Below are the code and all the weights of a small trained network. Each question names an input and a class and asks about switching units off, where a switched-off unit gives its printed mean instead of its output.

import numpy as np


def w(rows, s, z=0):
    codes = np.array(rows[::2]) - 128.0
    scale = np.full(codes.shape[1], s)
    scale[-1] = z or s
    return codes * scale


def f(y):
    return np.maximum(y, 0)


def log_softmax(a):
    a = a - a.max(-1, keepdims=True)
    return a - np.log(np.exp(a).sum(-1, keepdims=True))


def net(x, mask):
    res = np.array(x, float).reshape(1, 3) / 4 @ E
    y = f(res @ A[0][:, :-1].T + A[0][:, -1])
    res = res + np.where(mask, y, B[0][:, -1]) @ B[0][:, :-1]
    return log_softmax(res[-1] @ U[:, :-1].T + U[:, -1])


A, B = {}, {}
E = w([
[132,124,160,250,140,166,146,64,193,230,91,105],'x0',
[21,154,78,137,118,209,50,169,149,149,87,98],'x1',
[107,186,87,169,177,111,146,151,147,85,228,18],'x2',
],0.017)
A[0] = w([
[180,101,125,114,124,60,168,104,124,62,192,221,223],'N1',
[166,141,131,233,135,151,156,37,192,253,99,86,141],'N2',
[47,255,30,164,203,144,105,236,190,118,192,12,71],'N3',
[150,167,111,217,209,124,183,55,197,154,165,10,78],'N4',
[171,68,150,187,115,128,159,75,123,243,68,151,136],'N5',
[46,148,83,63,75,136,28,192,85,141,75,215,163],'N6',
[30,173,123,213,122,230,43,139,230,216,94,93,69],'N7',
[160,177,99,145,225,50,207,116,132,126,250,81,165],'N8',
[162,71,139,97,44,112,97,150,117,156,36,248,255],'N9',
],0.0081,0.0076)
B[0] = w([
[179,101,244,95,52,69,228,70,55,124,174,169,223],'N1',
[177,123,212,115,135,184,145,164,184,208,58,171,244],'N2',
[124,91,111,177,178,205,124,112,57,21,228,180,250],'N3',
[95,216,191,146,84,121,209,83,255,82,167,182,223],'N4',
[214,81,144,128,123,105,137,226,108,165,25,147,216],'N5',
[68,193,37,122,216,186,72,66,169,169,164,74,214],'N6',
[57,59,145,83,26,123,75,8,56,201,136,178,237],'N7',
[121,189,135,79,67,117,205,201,196,104,177,63,239],'N8',
[93,115,177,124,231,115,147,56,124,196,150,183,237],'N9',
],0.0088,0.026)
U = w([
[110,103,167,134,119,112,152,59,97,133,163,173,131],'0',
[183,108,162,145,157,102,160,178,125,151,89,141,160],'1',
[134,149,116,109,100,52,152,191,107,93,163,3,224],'2',
[139,182,146,144,100,119,165,141,192,146,124,105,3],'3',
[81,183,79,130,182,135,87,89,137,155,121,102,160],'4',
[110,80,121,107,98,138,70,116,103,194,96,113,72],'5',
[115,118,65,162,137,159,100,147,65,77,159,99,160],'6',
],0.016,0.0045)

Each question gives the input, the list of numbers given to net, and the class t.
The units are the neurons (one row each of A and B). Each row of codes is followed by its name. A weight is (code - 128) times the scale printed after its matrix; where a second scale follows, it is the last column's (A, B and U).
mask holds one flag per neuron, in row order. A switched-off neuron (its flag False) gives its mean, the last column of its row in B, instead of its output. The means were averaged over made-up inputs and are rounded, as every weight is.
A unit's drop is (log p(t) with every unit on - log p(t) with that unit switched off) / (log p(t) with every unit on - log p(t) with every unit switched off).
The circuit of an input: a set's keep is (log p(t) with only the set's units on - log p(t) with every unit switched off) / (log p(t) with every unit on - log p(t) with every unit switched off). Starting from all 9 units, units are removed one at a time, each time the one whose removal leaves the highest keep (on an exact tie, the one counted first), for as long as the keep stays at least 0.8.
units of the circuit, in order: the units of the circuit, biggest drop first
most important unit: the unit with the biggest drop
k most important neurons: the k neurons with the biggest drops, biggest first
drop when u is switched off: that unit's drop, to one decimal
input [-2,-4,6], class 2: most important unit	N8
input [0,-8,3], class 2: units of the circuit, in order	[N8; N2]
input [0,-4,5], class 2: units of the circuit, in order	[N2; N8]
input [1,-1,-6], class 1: 3 most important neurons	[N7; N5; N3]
input [1,-6,-7], class 1: 3 most important neurons	[N5; N7; N3]
input [-7,1,-1], class 4: units of the circuit, in order	[N6; N7]
input [0,4,-3], class 4: units of the circuit, in order	[N6; N1]
input [1,-5,0], class 1: units of the circuit, in order	[N7; N6]
input [2,-2,-8], class 1: 2 most important neurons	[N5; N7]
input [-2,1,8], class 6: 2 most important neurons	[N3; N1]
input [1,-2,0], class 1: units of the circuit, in order	[N7; N4]
input [0,4,0], class 4: 2 most important neurons	[N1; N5]
input [0,-3,7], class 2: 3 most important neurons	[N8; N2; N9]
input [3,-5,-7], class 1: units of the circuit, in order	[N5]
input [-8,1,-8], class 4: 2 most important neurons	[N6; N7]
input [1,7,-1], class 5: 2 most important neurons	[N7; N4]
input [-3,-3,4], class 2: drop when N1 is switched off	0.0
input [1,1,-7], class 5: drop when N5 is switched off	0.2
input [5,0,-7], class 1: drop when N5 is switched off	0.5
input [2,-3,8], class 3: most important unit	N4
